Here is a tiny trained network, its code and every weight. The questions are about switching its units off for an input and a target symbol, where a switched-off unit gives its printed mean instead of its output.

import numpy as np


def w(rows, s, z=0):
    codes = np.array(rows[::2]) - 128.0
    scale = np.full(codes.shape[1], s)
    scale[-1] = z or s
    return codes * scale


def norm(h):
    return h / np.sqrt((h * h).mean(-1, keepdims=True) + 1e-5)


def f(y):
    return y / 2 * (1 + np.tanh(0.7978845608 * (y + 0.044715 * y**3)))


def softmax(a):
    e = np.exp(a - a.max(-1, keepdims=True))
    return e / e.sum(-1, keepdims=True)


def log_softmax(a):
    a = a - a.max(-1, keepdims=True)
    return a - np.log(np.exp(a).sum(-1, keepdims=True))


def net(x, mask):
    ids = ['αβγδεζηθμπσφψω'.index(c) for c in x.split()]
    T = len(ids)
    res = E[ids] + P[:T]
    q, k, v = (norm(res) @ M[0].T for M in (Q, K, V))
    z = softmax(np.where(np.tri(T) > 0, q @ k.T / 2**0.5, -1e9)) @ v
    res = res + np.where(mask[0], z, O[0][:, -1]) @ O[0][:, :-1]
    y = f(norm(res) @ A[0][:, :-1].T + A[0][:, -1])
    res = res + np.where(mask[1:25], y, B[0][:, -1]) @ B[0][:, :-1]
    return log_softmax(norm(res)[-1] @ U[:, :-1].T + U[:, -1])


Q, K, V, O, A, B = {}, {}, {}, {}, {}, {}
E = w([
[91,249,86],'α',
[38,52,126],'β',
[110,124,79],'γ',
[106,114,114],'δ',
[10,156,210],'ε',
[50,19,151],'ζ',
[192,142,207],'η',
[145,81,42],'θ',
[159,71,55],'μ',
[75,97,123],'π',
[134,236,111],'σ',
[138,79,30],'φ',
[35,113,130],'ψ',
[68,134,156],'ω',
],0.016)
P = w([
[80,198,71],'0',
[45,199,121],'1',
[185,2,214],'2',
[111,221,22],'3',
[27,202,147],'4',
[197,38,136],'5',
[103,223,23],'6',
[21,205,168],'7',
[203,49,122],'8',
],0.0063)
Q[0] = w([
[201,220,71],'H0',
[32,254,45],'H0',
],0.0059)
K[0] = w([
[124,118,17],'H0',
[255,221,194],'H0',
],0.0069)
V[0] = w([
[61,115,2],'H0',
[48,168,69],'H0',
],0.0064)
O[0] = w([
[190,120,87,184],'H0',
[151,195,4,253],'H0',
],0.0038,0.0022)
A[0] = w([
[131,92,126,165],'N0',
[152,148,116,100],'N1',
[118,154,80,76],'N2',
[130,88,137,109],'N3',
[121,62,94,134],'N4',
[82,97,107,24],'N5',
[116,140,114,90],'N6',
[103,120,134,101],'N7',
[109,121,113,82],'N8',
[111,171,123,113],'N9',
[133,92,243,68],'N10',
[122,131,147,112],'N11',
[219,198,80,175],'N12',
[122,137,76,61],'N13',
[116,121,192,102],'N14',
[104,146,107,63],'N15',
[122,124,190,112],'N16',
[122,194,171,151],'N17',
[174,55,184,44],'N18',
[84,140,135,145],'N19',
[166,158,164,148],'N20',
[177,42,79,3],'N21',
[219,255,140,157],'N22',
[187,157,193,36],'N23',
],0.016,0.0047)
B[0] = w([
[160,122,142,172],'N0',
[114,155,132,116],'N1',
[104,130,154,165],'N2',
[152,124,159,143],'N3',
[168,147,140,240],'N4',
[175,92,125,206],'N5',
[125,126,136,134],'N6',
[142,141,118,165],'N7',
[128,130,119,148],'N8',
[146,108,159,170],'N9',
[163,27,197,199],'N10',
[124,130,123,129],'N11',
[244,212,93,229],'N12',
[83,127,131,153],'N13',
[74,106,121,168],'N14',
[128,129,144,151],'N15',
[69,105,113,162],'N16',
[157,135,154,209],'N17',
[245,167,137,156],'N18',
[167,133,106,254],'N19',
[107,117,101,153],'N20',
[43,47,219,180],'N21',
[44,6,194,253],'N22',
[40,167,43,172],'N23',
],0.016,0.0044)
U = w([
[129,157,188,138],'α',
[173,33,35,166],'β',
[134,136,116,251],'γ',
[153,148,119,146],'δ',
[63,142,173,44],'ε',
[195,33,132,152],'ζ',
[7,25,163,163],'η',
[172,143,117,133],'θ',
[255,123,129,92],'μ',
[142,107,62,104],'π',
[190,59,234,159],'σ',
[160,129,104,104],'φ',
[10,143,41,142],'ψ',
[109,194,192,165],'ω',
],0.013,0.0032)

Each question gives the input, a string of symbols that net reads in full, and the target symbol t.
The units are the heads (2 rows each of Q, K, V and O) and the neurons (one row each of A and B). Each row of codes is followed by its name. A weight is (code - 128) times the scale printed after its matrix; where a second scale follows, it is the last column's (O, A, B and U).
mask holds one flag per unit, heads first, then neurons. A switched-off unit (its flag False) gives its mean, the last column of its rows in O or B, instead of its output. The means were averaged over made-up inputs and are rounded, as every weight is.
A unit's drop is (log p(t) with every unit on - log p(t) with that unit switched off) / (log p(t) with every unit on - log p(t) with every unit switched off).
The circuit of an input: a set's keep is (log p(t) with only the set's units on - log p(t) with every unit switched off) / (log p(t) with every unit on - log p(t) with every unit switched off). Starting from the 12 units with the biggest drops (on a tie, the unit counted first), units are removed one at a time, each time the one whose removal leaves the highest keep (on an exact tie, the one counted first), for as long as the keep stays at least 0.8.
units of the circuit, in order: the units of the circuit, biggest drop first
unit that matters most: the unit with the biggest drop
k most important neurons: the k neurons with the biggest drops, biggest first
drop when u is switched off: that unit's drop, to one decimal
input π μ η β γ η ψ, target ψ: 3 most important neurons	[N10; N22; N12]
input ψ ζ π α ψ, target ψ: units of the circuit, in order	[N10; N22]
input μ δ σ ψ ω η ζ θ, target η: units of the circuit, in order	[N12; H0]
input δ ω σ δ ψ ψ φ β, target β: 4 most important neurons	[N21; N22; N5; N19]
input ω β η ζ ψ ψ ψ φ, target η: 2 most important neurons	[N12; N21]
input ω ω ψ η γ π η, target η: units of the circuit, in order	[N22]
input β ζ μ ψ ψ ψ β π φ, target σ: 2 most important neurons	[N21; N12]
input ψ μ η π δ μ μ μ, target η: 3 most important neurons	[N21; N18; N13]
input π ψ ε θ η γ, target σ: 3 most important neurons	[N21; N12; N22]
input ψ θ η ε η η β, target β: 3 most important neurons	[N22; N21; N5]
input ψ η θ ζ θ, target η: 3 most important neurons	[N12; N21; N13]
input ψ ζ θ φ σ, target σ: drop when N12 is switched off	0.6
input ω δ η μ, target μ: drop when N12 is switched off	3.4
input ψ μ ω φ π ψ π, target ψ: unit that matters most	N12
input ζ η η π μ η η η α, target σ: drop when N22 is switched off	1.1
input ψ ψ η π ψ η σ, target σ: drop when N12 is switched off	0.5
